[128 = 0]

[107 146 118 144 154 118 137 134 112 126 112 157 139 118 152 141 118 155
 134 105 132 128 130 136 130 118 135 134 138 124 128 117 112  98 135 140
 145 130 161 127 135 125 124 134 137 149]
V > T
[111 142 127 153 158 145 127 101 151 112 127 138 129 136 131 110 125 138
 136 113 105 123 110 126 122 139 136 109 140 144 120 129 115 129 135 178
 127 129 129 136 130 119 138 121 158 127]
V > Y
[119 114 126 129 138 131 123 126 136 121 146 131 151 133 105 133 129 120
 134 138 144 141 140 116 133 115 134 142 129 123 135 137 131 145 142 121
 119 130 121 137 112 115 110 134 126 131]
B > R
[ 97 103 158   4  32 100 120 149 120 142  94 202  55  81 178 114 110 252
 118  85   4 145 197 169  63 163 162 250 143 134 111 103 115 127 125 176
 252 152 176  58 119 178 167 152 150 199]
V > A
[129 124 158  81 112 120 119 163 134 152 122 142 117 136 138 131 147 121
 133 121 138 112 152 134 115 125 173 158 130 134 122 134 132 156 141 133
 140 121 136 133 109 120 124 152 126 106]
B > F
[118 131 133 120  91 120 131 107 133 112 118 112 114 136 103 113 117 202
 133 135 136 139 132 122 151 119 140 126 122 117 137 133 118 150 124 127
 127 124 116 141 128 121  93 125 140 131]
B > F
[149 102 176 121 130 119 137 128 145 142 116 125 125 144  97 142 115 109
 113 166 133 134 136 136 128 123 138 140 123 141 129 125 122 150 141 121
 124 113 113 141 117 117 115 137 135 131]
B > Z
[ 58 106 157 107 108 131 132 130 125 128 133 130 141 109  91 135 135 135
 122 123 133 123 135  89 129 119 150 168 113 125 130 140 144 152 121 135
 145 133 126 126 107 124 108 123 117 142]
B > Z
[118 131 155 149 150 133 137 140 109 111 128 159 112 123 130 114 118 147
 137 130 120 134 112 123 136 125 123  97 130 135 119 121 109 112 162 118
 110 131 124 140 133 102 139 130 143 140]
V > A
[146 107 151 142 151 126 116 117 142 121 143  98 146 138  92 135 129 101
 151 137 164 132 140 125 141 121 138 126 120 113 139 129 150 150 145 127
  88 121 110 160 122 110 103 124 136 136]
B > R
[106 108 112 162 122 129 147 133 125 114 142 124 138 139 143 116 118 105
 158 149 101 117 126 132 120 125 108 125 137 151 132 144 110 123 125 103
 115 124 126 131 141 112 147 122 135 125]
V > Y
[135 110 141 116 145 147 126 108 140 123 134 105 142 141  89 141 126 111
 118 134 154 111 152 130 131 123 105 120 131 122 126 133 137 161 119 132
 125 137 110 133 124 131 120 161 135  95]
B > F
[131 110 120 143 137 116 111 108 135 137 137 129 128 146  99 129 127 105
 133 119 152 140 135 193 106 129 148 142 121 132 136 139 119 147 133 133
 111 150 124 127 125 112 104 134 127 116]
B > F
[ 89 162 153 158 134 130 144 203 134 114 118 134 111 124 113 123 126 158
 136 141 121 127 129 142 125 138 133 131 147 139 140 127 102 115 129 129
 146 138 135 142 144 117 132 131 142 135]
V > Y
[141  96 165  81 145 127 117 109 137 130 125 133 130 142  92 124 110 167
 137 116 125 149 140 143 105 120 146 160 117 115 131 129 132 130 148 148
 141 132 143 124 109 136 111 139 148 137]
B > R

[118 127 122 127 139 131 124 120 145 137 137 131 119 110 140 121 129 116
 123 134 121 131 121 123 131 140 127 109 132 108 153 126 118 134 128 159
 120 115 138 136 140 134 129 116 126 106]
[35] > L
[139 124 130 132 135 134 125 125 130 128 145 129 124 108 134 127 138 123
 121 133 126 129 125 122 135 140 129 113 131 103 124 123 112 129 116 149
 128 125 139 124 136 133 126 119 123 134]
[35] > J
[122 109 124 107 125 128 117 111 123 123 122 129 131 168 136 134 155 129
 127 129 132 129 118 114 143 131 117 121 137 159 112 127 128 119 150 128
 131 120 115 136 114 134 137 130 120 110]
[34] > W
[131 115 122 130 132 122 123 122 119 122 120 124 126 161 134 148 132 121
 124 125 128 137 117 112 146 125 120 137 133 148 112 128 123 127 120 121
 134 137 117 118 123 139 128 129 123 110]
[34] > W
[145 119 116 133 127 126 124 117 128 116 127 139 128 152 129 125 125 138
 128 121 123 135 123 137 124 113 122 148 125 132 113 126 128 139 131 130
 133 129 131 150 117 125 135 150 119 119]
[38] > C
[134 123 130 136 117 120 120 139 117 132 125 124 140 150 129 145 127 127
 131 120 156 133 129 130 149 128 128 132 131 145 104 124 126 124 126 111
 141 138 137 104 134 132 132 139 131 120]
[34] > K
[132 111 130 133 142 133 154 119 125 128 136 129 121 132 139 129 129 129
 122 125 122 130 111 125 150 142 126 114 133 113 132 124 113 131 120 147
 125 122 117 124 129 125 128 124 120 125]
[35] > J
[128 107 138 125 123 128 132 132 129 122 111 135 132 140 117 144 133 122
 133 120 132 128 121 112 121 139 123 114 126 156 121 119 125 125 134 109
 125 125 128 122 128 142 136 106 142 122]
[34] > K
[133 114  82 111 128 150 127 124 124 139 126 129 124 120 131 126 141 143
 126 134 127 129 125 142 141 142 132 101 126 103 133 128 133 125 159 139
 135 123 153 144 129 124 127 127 140 108]
[35] > J
[117 102 136 133 135 138 140 122 132 143 128 133 124 107 141 122 133 135
 122 135 145 128  79 140 122 140 135 109 121 113 139 130 127 122 126 146
 123 126 153 134 125 114 131 127 128 130]
[35] > J
[122 110 153 129 126 130 127 115 128 129 130 129 121 112 139 114 125 137
 133 133 125 128 118 158 119 143 131 108 125 110 134 131 137 135 148 150
 121 126 143 135 124 131 126 136 132 125]
[35] > J
[124 108 131 128 121 111 124 132 117 116 119 129 143 169 131 146 136 129
 123 116 141 134 123 140 141 154 120 123 128 158 114 122 127 126 114 109
 125 129 127 107 125 134 110 126 137 110]
[34] > K
[140 116 129 128 113 139 144 120 122 128 110 122 133 137 129 120 133 138
 128 122 129 133 135 140 130 132 121 154 133 157 111 122 133 136 116 148
 133 116 115 142 114 122 125 126 125 136]
[38] > Q
[125 106 129 120 135 133 142 115 131 127 121 132 121 131 136 112 136 139
 124 130 124 123 111 139 134 142 125 117 125 122 134 129 134 135 137 162
 127 112 120 150 116 126 130 137 126 100]
[35] > J
[149 117 128 135 114 121 134 121 127 125 124 136 133 137 120 138 122 146
 137 120 123 133 126 134 129 114 124 144 132 126 100 130 123 124 121 109
 129 138 131 109 121 128 137 127 116 142]
[38] > U
[132 111 128 122 118 124 113 110 117 127 141 123 133 149 132 142 129 123
 123 122 132 134 128 120 144 131 114 127 128 148 106 118 112 130 116 137
 123 125 135 129 131 141 123 118 122 119]
[34] > W
[124 121 138 117 113 131 122 128 139 125 120 136 122 128 122 122 133 135
 120 125 132 124 120 139 124 155 126 117 128 145 118 128 132 132 146 133
 126 123 131 146 123 138 120 117 147 114]
[34] > K
[120 122 126 131 137 117 124 107 133 121 122 136 124 178 130 130 128 135
 130 121 131 122 122 117 135 131 118 136 122 151 119 124 111 129 142 122
 119 119 120 142 124 137 130 111 125 115]
[34] > X
[132 119 133 137 133 141 136 120 127 136 129 137 123 106 121 113 132 136
 125 126 124 123 119 130 120 146 122 116 156 117 147 126 125 133 150 147
 122 118 144 149 114 140 135 137 117 128]
[35] > J
[119 121 140 124 150 122 129 113 134 136 126 135 125 113 140 117 128 130
 123 129 133 124 138 137 129 147 110 118 147 118 135 123 128 125 135 163
 122 115 135 138 128 137 130 108 135 128]
[35] > L
[130 126 130 125 109 124 111 114 127 122 125 116 122 147 139 140 134 137
 123 125 132 134 130 129 135 138 118 129 142 131  95 127 124 124 123 121
 134 128 127 115 131 138 123 124 122 146]
[34] > K
[116 123 129 135 127 134 125 110 129 124 124 137 126 138 122 125 127 128
 134 124 118 131 132 132 127 136 128 147 132 151 120 133 131 134 122 134
 135 123 124 127 126 132 133 131 134 116]
[38] > U
